Below are the code and all the weights of a small trained network. Each question names an input and a target symbol and asks about switching units off, where a switched-off unit gives its printed mean instead of its output.

import numpy as np


def w(rows, s, z=0):
    codes = np.array(rows[::2]) - 128.0
    scale = np.full(codes.shape[1], s)
    scale[-1] = z or s
    return codes * scale


def norm(h):
    return h / np.sqrt((h * h).mean(-1, keepdims=True) + 1e-5)


def f(y):
    return np.maximum(y, 0)


def softmax(a):
    e = np.exp(a - a.max(-1, keepdims=True))
    return e / e.sum(-1, keepdims=True)


def log_softmax(a):
    a = a - a.max(-1, keepdims=True)
    return a - np.log(np.exp(a).sum(-1, keepdims=True))


def net(x, mask):
    ids = ['ΓΛΞΣΦΨθμ'.index(c) for c in x.split()]
    T = len(ids)
    res = E[ids] + P[:T]
    u = 0
    for l in range(2):
        q, k, v = (norm(res) @ M[l].T for M in (Q, K, V))
        z = softmax(np.where(np.tri(T) > 0, q @ k.T / 4**0.5, -1e9)) @ v
        res = res + np.where(mask[u], z, O[l][:, -1]) @ O[l][:, :-1]
        u += 1
        y = f(norm(res) @ A[l][:, :-1].T + A[l][:, -1])
        res = res + np.where(mask[u : u + 8], y, B[l][:, -1]) @ B[l][:, :-1]
        u += 8
    return log_softmax(norm(res)[-1] @ U[:, :-1].T + U[:, -1])


Q, K, V, O, A, B = {}, {}, {}, {}, {}, {}
E = w([
[183,154,106,155],'Γ',
[187,157,106,166],'Λ',
[146,128,83,166],'Ξ',
[53,73,90,130],'Σ',
[170,22,139,130],'Φ',
[76,110,134,112],'Ψ',
[96,130,162,169],'θ',
[161,160,192,253],'μ',
],0.024)
P = w([
[59,195,2,134],'0',
[67,181,37,136],'1',
[88,165,56,139],'2',
[120,145,69,147],'3',
[134,125,79,151],'4',
[147,120,98,156],'5',
[147,97,101,158],'6',
[160,92,119,157],'7',
[164,85,123,161],'8',
[168,77,130,168],'9',
],0.0084)
Q[0] = w([
[117,143,107,205],'0.h1',
[133,38,126,84],'0.h1',
[159,164,48,189],'0.h1',
[167,40,179,255],'0.h1',
],0.0093)
K[0] = w([
[153,59,165,122],'0.h1',
[111,119,90,54],'0.h1',
[118,55,238,129],'0.h1',
[228,3,144,65],'0.h1',
],0.011)
V[0] = w([
[187,90,110,37],'0.h1',
[86,154,105,90],'0.h1',
[150,55,254,224],'0.h1',
[185,76,97,110],'0.h1',
],0.0089)
O[0] = w([
[248,130,48,57,153],'0.h1',
[155,201,188,41,60],'0.h1',
[23,153,11,221,193],'0.h1',
[254,70,40,117,253],'0.h1',
],0.006,0.0044)
A[0] = w([
[91,156,161,187,157],'0.n1',
[196,75,102,156,2],'0.n2',
[88,164,128,184,75],'0.n3',
[140,98,245,94,48],'0.n4',
[182,188,162,120,130],'0.n5',
[60,151,41,66,131],'0.n6',
[125,165,62,126,241],'0.n7',
[200,103,81,215,66],'0.n8',
],0.012,0.004)
B[0] = w([
[125,31,110,97,154],'0.n1',
[38,133,104,115,187],'0.n2',
[1,10,216,88,147],'0.n3',
[76,94,79,177,138],'0.n4',
[41,209,159,170,151],'0.n5',
[113,178,167,254,150],'0.n6',
[71,148,190,79,202],'0.n7',
[67,128,80,121,254],'0.n8',
],0.0077,0.012)
Q[1] = w([
[66,107,229,187],'1.h1',
[75,168,128,195],'1.h1',
[180,120,153,91],'1.h1',
[2,55,62,152],'1.h1',
],0.018)
K[1] = w([
[215,66,178,101],'1.h1',
[126,3,66,128],'1.h1',
[109,198,175,109],'1.h1',
[176,93,97,187],'1.h1',
],0.018)
V[1] = w([
[151,178,101,147],'1.h1',
[129,160,142,77],'1.h1',
[97,103,169,47],'1.h1',
[69,159,5,59],'1.h1',
],0.015)
O[1] = w([
[171,151,117,188,107],'1.h1',
[200,97,103,96,72],'1.h1',
[92,103,133,4,101],'1.h1',
[133,188,4,95,250],'1.h1',
],0.014,0.013)
A[1] = w([
[90,154,79,56,79],'1.n1',
[81,79,79,105,49],'1.n2',
[247,108,28,139,139],'1.n3',
[146,56,105,126,132],'1.n4',
[44,86,128,56,154],'1.n5',
[105,119,118,182,168],'1.n6',
[148,211,88,99,175],'1.n7',
[128,64,59,38,1],'1.n8',
],0.013,0.0056)
B[1] = w([
[121,135,141,198,216],'1.n1',
[146,171,110,132,182],'1.n2',
[125,69,248,114,242],'1.n3',
[50,176,148,68,140],'1.n4',
[241,154,136,107,212],'1.n5',
[130,177,114,115,205],'1.n6',
[122,64,115,115,254],'1.n7',
[136,206,145,140,152],'1.n8',
],0.013,0.0093)
U = w([
[78,147,69,91,106],'Γ',
[188,183,129,224,142],'Λ',
[148,59,97,182,148],'Ξ',
[80,102,184,238,122],'Σ',
[207,93,153,177,160],'Φ',
[78,63,140,79,170],'Ψ',
[170,183,148,113,166],'θ',
[100,248,182,185,1],'μ',
],0.015,0.0074)

Each question gives the input, a string of symbols that net reads in full, and the target symbol t.
The units are the heads (4 rows each of Q, K, V and O) and the neurons (one row each of A and B). Each row of codes is followed by its name. A weight is (code - 128) times the scale printed after its matrix; where a second scale follows, it is the last column's (O, A, B and U).
mask holds one flag per unit, layer by layer, with each layer's heads first. A switched-off unit (its flag False) gives its mean, the last column of its rows in O or B, instead of its output. The means were averaged over made-up inputs and are rounded, as every weight is.
A unit's drop is (log p(t) with every unit on - log p(t) with that unit switched off) / (log p(t) with every unit on - log p(t) with every unit switched off).
The circuit of an input: a set's keep is (log p(t) with only the set's units on - log p(t) with every unit switched off) / (log p(t) with every unit on - log p(t) with every unit switched off). Starting from the 12 units with the biggest drops (on a tie, the unit counted first), units are removed one at a time, each time the one whose removal leaves the highest keep (on an exact tie, the one counted first), for as long as the keep stays at least 0.8.
units of the circuit, in order: the units of the circuit, biggest drop first
most important unit: the unit with the biggest drop
k most important neurons: the k neurons with the biggest drops, biggest first
top k neurons in layer l: the k neurons of layer l with the biggest drops, biggest first
input Γ Γ Λ Ψ θ Ξ, target Ψ: units of the circuit, in order -> 1.h1, 0.h1, 0.n3, 0.n1
input Ψ Λ θ Γ Λ Σ Γ Γ, target μ: 4 most important neurons -> 0.n5, 0.n8, 0.n6, 0.n2
input Ξ Ψ Ξ Λ Γ Γ Ψ Φ, target Γ: units of the circuit, in order -> 1.n4, 1.n8
input μ Ψ Γ Ψ Σ, target μ: 3 most important neurons -> 1.n7, 0.n6, 1.n3
input θ Λ Γ Λ Φ, target Γ: most important unit -> 0.h1
input Λ θ Λ, target Ψ: units of the circuit, in order -> 1.h1, 0.h1, 0.n3
input Σ Λ Γ Ψ Γ Γ, target θ: 2 most important neurons -> 0.n5, 1.n5
input Λ Σ Λ θ Ψ Σ Λ, target θ: 4 most important neurons -> 1.n5, 0.n1, 1.n7, 1.n3
input θ θ θ Σ Λ, target Ψ: units of the circuit, in order -> 0.n3, 1.h1, 0.h1
input Λ Λ Ξ Λ, target Γ: units of the circuit, in order -> 0.h1, 0.n5, 1.h1, 0.n7
input Λ Σ Ξ, target μ: 3 most important neurons -> 0.n6, 0.n8, 0.n5
input Λ Λ Λ θ Ψ Σ Ψ, target θ: 3 most important neurons -> 1.n5, 0.n3, 1.n7
input Ξ Λ μ Ψ Σ, target Σ: units of the circuit, in order -> 1.h1, 0.n1
input Ψ Σ Σ, target θ: 3 most important neurons -> 1.n5, 0.n8, 1.n3
input Λ Σ Ψ Λ Ψ μ Σ Ψ Γ, target θ: most important unit -> 0.n3
input Γ Γ Λ μ Ψ Ξ μ Λ μ Γ, target Σ: units of the circuit, in order -> 1.h1, 0.h1, 0.n3
input Σ Λ Λ, target μ: top 2 neurons in layer 0 -> 0.n5, 0.n6
input Σ μ Ξ Λ, target Σ: units of the circuit, in order -> 0.h1, 0.n3
input Σ Λ Σ Λ Ψ Ξ, target θ: top 3 neurons in layer 0 -> 0.n4, 0.n8, 0.n7
input μ Λ μ Ξ, target Σ: units of the circuit, in order -> 1.h1, 0.h1, 0.n3
input θ Γ Λ Λ Λ Γ Λ Ψ Φ Ψ, target Λ: most important neuron -> 1.n5
input Ξ θ Λ Σ θ Λ Ψ μ Ξ, target Σ: top 2 neurons in layer 0 -> 0.n7, 0.n1
